Here is a tiny trained network, its code and every weight. The questions are about switching its units off for an input and a target symbol, where a switched-off unit gives its printed mean instead of its output.

import numpy as np


def w(rows, s, z=0):
    codes = np.array(rows[::2]) - 128.0
    scale = np.full(codes.shape[1], s)
    scale[-1] = z or s
    return codes * scale


def norm(h):
    return h / np.sqrt((h * h).mean(-1, keepdims=True) + 1e-5)


def f(y):
    return np.maximum(y, 0)


def softmax(a):
    e = np.exp(a - a.max(-1, keepdims=True))
    return e / e.sum(-1, keepdims=True)


def log_softmax(a):
    a = a - a.max(-1, keepdims=True)
    return a - np.log(np.exp(a).sum(-1, keepdims=True))


def net(x, mask):
    ids = ['αβγδεζηθλξστψω'.index(c) for c in x.split()]
    T = len(ids)
    res = E[ids] + P[:T]
    r = norm(res)
    for j in range(3):
        rows = slice(2 * j, 2 * j + 2)
        q, k, v = (r @ M[0][rows].T for M in (Q, K, V))
        z = softmax(np.where(np.tri(T) > 0, q @ k.T / 2**0.5, -1e9)) @ v
        o = O[0][rows]
        res = res + np.where(mask[j], z, o[:, -1]) @ o[:, :-1]
    y = f(norm(res) @ A[0][:, :-1].T + A[0][:, -1])
    res = res + np.where(mask[3:7], y, B[0][:, -1]) @ B[0][:, :-1]
    return log_softmax(norm(res)[-1] @ U[:, :-1].T + U[:, -1])


Q, K, V, O, A, B = {}, {}, {}, {}, {}, {}
E = w([
[17,84,148,148,87,142],'α',
[211,182,174,120,167,121],'β',
[223,96,192,116,115,177],'γ',
[99,198,191,48,111,150],'δ',
[85,53,178,86,148,169],'ε',
[166,171,165,149,45,164],'ζ',
[169,124,117,171,134,67],'η',
[112,70,198,195,51,115],'θ',
[136,83,184,173,130,103],'λ',
[131,129,82,63,150,184],'ξ',
[81,103,185,158,39,225],'σ',
[206,119,157,35,214,110],'τ',
[29,185,71,191,90,168],'ψ',
[101,182,114,123,111,254],'ω',
],0.0094)
P = w([
[148,60,48,165,92,58],'0',
[85,140,202,169,195,142],'1',
[151,49,55,162,115,60],'2',
[75,208,219,125,131,91],'3',
[152,51,58,165,124,65],'4',
[79,235,229,113,110,62],'5',
[153,49,57,166,127,71],'6',
[82,237,255,110,98,41],'7',
],0.0059)
Q[0] = w([
[182,73,97,152,85,145],'head 1',
[12,157,42,141,94,132],'head 1',
[181,107,98,140,121,94],'head 2',
[104,164,119,148,114,111],'head 2',
[28,150,141,134,174,151],'head 3',
[91,143,187,136,114,158],'head 3',
],0.011)
K[0] = w([
[155,1,19,247,83,166],'head 1',
[6,167,98,127,95,135],'head 1',
[132,133,128,162,164,215],'head 2',
[105,107,143,52,154,178],'head 2',
[55,159,88,177,205,176],'head 3',
[28,174,106,104,100,181],'head 3',
],0.0079)
V[0] = w([
[73,121,48,181,112,205],'head 1',
[138,22,116,254,121,202],'head 1',
[163,61,118,199,144,176],'head 2',
[177,80,118,178,182,121],'head 2',
[219,98,158,189,200,94],'head 3',
[81,142,74,87,74,124],'head 3',
],0.0044)
O[0] = w([
[154,127,193,21,94,66,23],'head 1',
[85,152,119,35,86,103,4],'head 1',
[123,116,97,198,187,193,46],'head 2',
[159,101,80,169,190,139,52],'head 2',
[146,140,197,31,101,96,70],'head 3',
[146,64,98,113,253,157,145],'head 3',
],0.0046,0.004)
A[0] = w([
[166,188,145,189,189,101,251],'neuron 1',
[96,108,133,254,173,168,115],'neuron 2',
[194,138,83,145,141,84,26],'neuron 3',
[115,129,110,102,84,80,150],'neuron 4',
],0.009,0.0031)
B[0] = w([
[86,147,154,140,123,176,255],'neuron 1',
[173,133,145,154,244,229,226],'neuron 2',
[92,150,162,80,117,105,143],'neuron 3',
[148,155,106,162,183,140,154],'neuron 4',
],0.011,0.0085)
U = w([
[74,55,115,90,123,127,192],'α',
[93,176,33,35,95,201,25],'β',
[52,216,227,108,52,136,176],'γ',
[66,172,29,154,146,103,121],'δ',
[217,56,171,78,78,147,129],'ε',
[140,94,123,189,178,59,54],'ζ',
[29,82,81,153,131,102,217],'η',
[143,129,136,200,223,230,123],'θ',
[108,76,140,196,102,90,52],'λ',
[136,130,169,2,202,79,68],'ξ',
[56,68,98,115,24,197,60],'σ',
[102,184,111,134,184,14,254],'τ',
[122,136,43,54,156,134,241],'ψ',
[203,206,53,184,82,116,154],'ω',
],0.0078,0.0017)

Each question gives the input, a string of symbols that net reads in full, and the target symbol t.
The units are the heads (2 rows each of Q, K, V and O) and the neurons (one row each of A and B). Each row of codes is followed by its name. A weight is (code - 128) times the scale printed after its matrix; where a second scale follows, it is the last column's (O, A, B and U).
mask holds one flag per unit, heads first, then neurons. A switched-off unit (its flag False) gives its mean, the last column of its rows in O or B, instead of its output. The means were averaged over made-up inputs and are rounded, as every weight is.
A unit's drop is (log p(t) with every unit on - log p(t) with that unit switched off) / (log p(t) with every unit on - log p(t) with every unit switched off).
The circuit of an input: a set's keep is (log p(t) with only the set's units on - log p(t) with every unit switched off) / (log p(t) with every unit on - log p(t) with every unit switched off). Starting from all 7 units, units are removed one at a time, each time the one whose removal leaves the highest keep (on an exact tie, the one counted first), for as long as the keep stays at least 0.8.
circuit, biggest first: the units of the circuit, biggest drop first
most important unit: the unit with the biggest drop
top k neurons: the k neurons with the biggest drops, biggest first
heads that matter: for each layer, one digit per head in row order, 1 if its drop is at least 0.15 and else 0, layers parted by /
drop of u: that unit's drop, to one decimal
input γ δ ζ δ ζ τ ξ, target ψ: most important unit => neuron 2
input γ δ η γ τ η, target γ: heads that matter => 001
input η θ δ δ ζ λ γ, target ε: circuit, biggest first => (head 1; neuron 2; neuron 1)
input ζ ζ γ γ, target γ: circuit, biggest first => (neuron 2; head 1)
input ζ ψ τ γ δ ε ζ τ, target γ: heads that matter => 001
input δ ζ η δ α, target η: heads that matter => 100
input ζ τ ζ σ δ δ α, target η: circuit, biggest first => (head 1; neuron 2; neuron 4; neuron 1)
input δ δ δ γ σ, target σ: circuit, biggest first => (head 1; neuron 2; head 3)
input δ δ δ λ λ δ τ, target ξ: heads that matter => 000
input ζ η δ ζ γ δ β, target γ: top 3 neurons => (neuron 2; neuron 3; neuron 1)
input θ τ σ ψ β σ η, target τ: heads that matter => 100
input ζ δ δ ε ζ δ β, target γ: circuit, biggest first => (head 3; neuron 2; neuron 3)
input δ β ξ, target ψ: heads that matter => 000
input ω θ γ γ, target γ: top 2 neurons => (neuron 2; neuron 4)
input η ζ η, target τ: heads that matter => 101
input τ β τ δ δ τ, target γ: circuit, biggest first => (neuron 2; neuron 1)
input δ β δ δ ζ, target ω: top 3 neurons => (neuron 2; neuron 1; neuron 4)
input δ η δ ε ζ η ω, target β: drop of head 1 => 1.2
input ζ η γ α γ, target ε: drop of neuron 3 => 0.0
input ζ η τ, target ξ: drop of neuron 3 => 0.4
input τ ζ τ τ ψ, target δ: drop of head 1 => 1.7
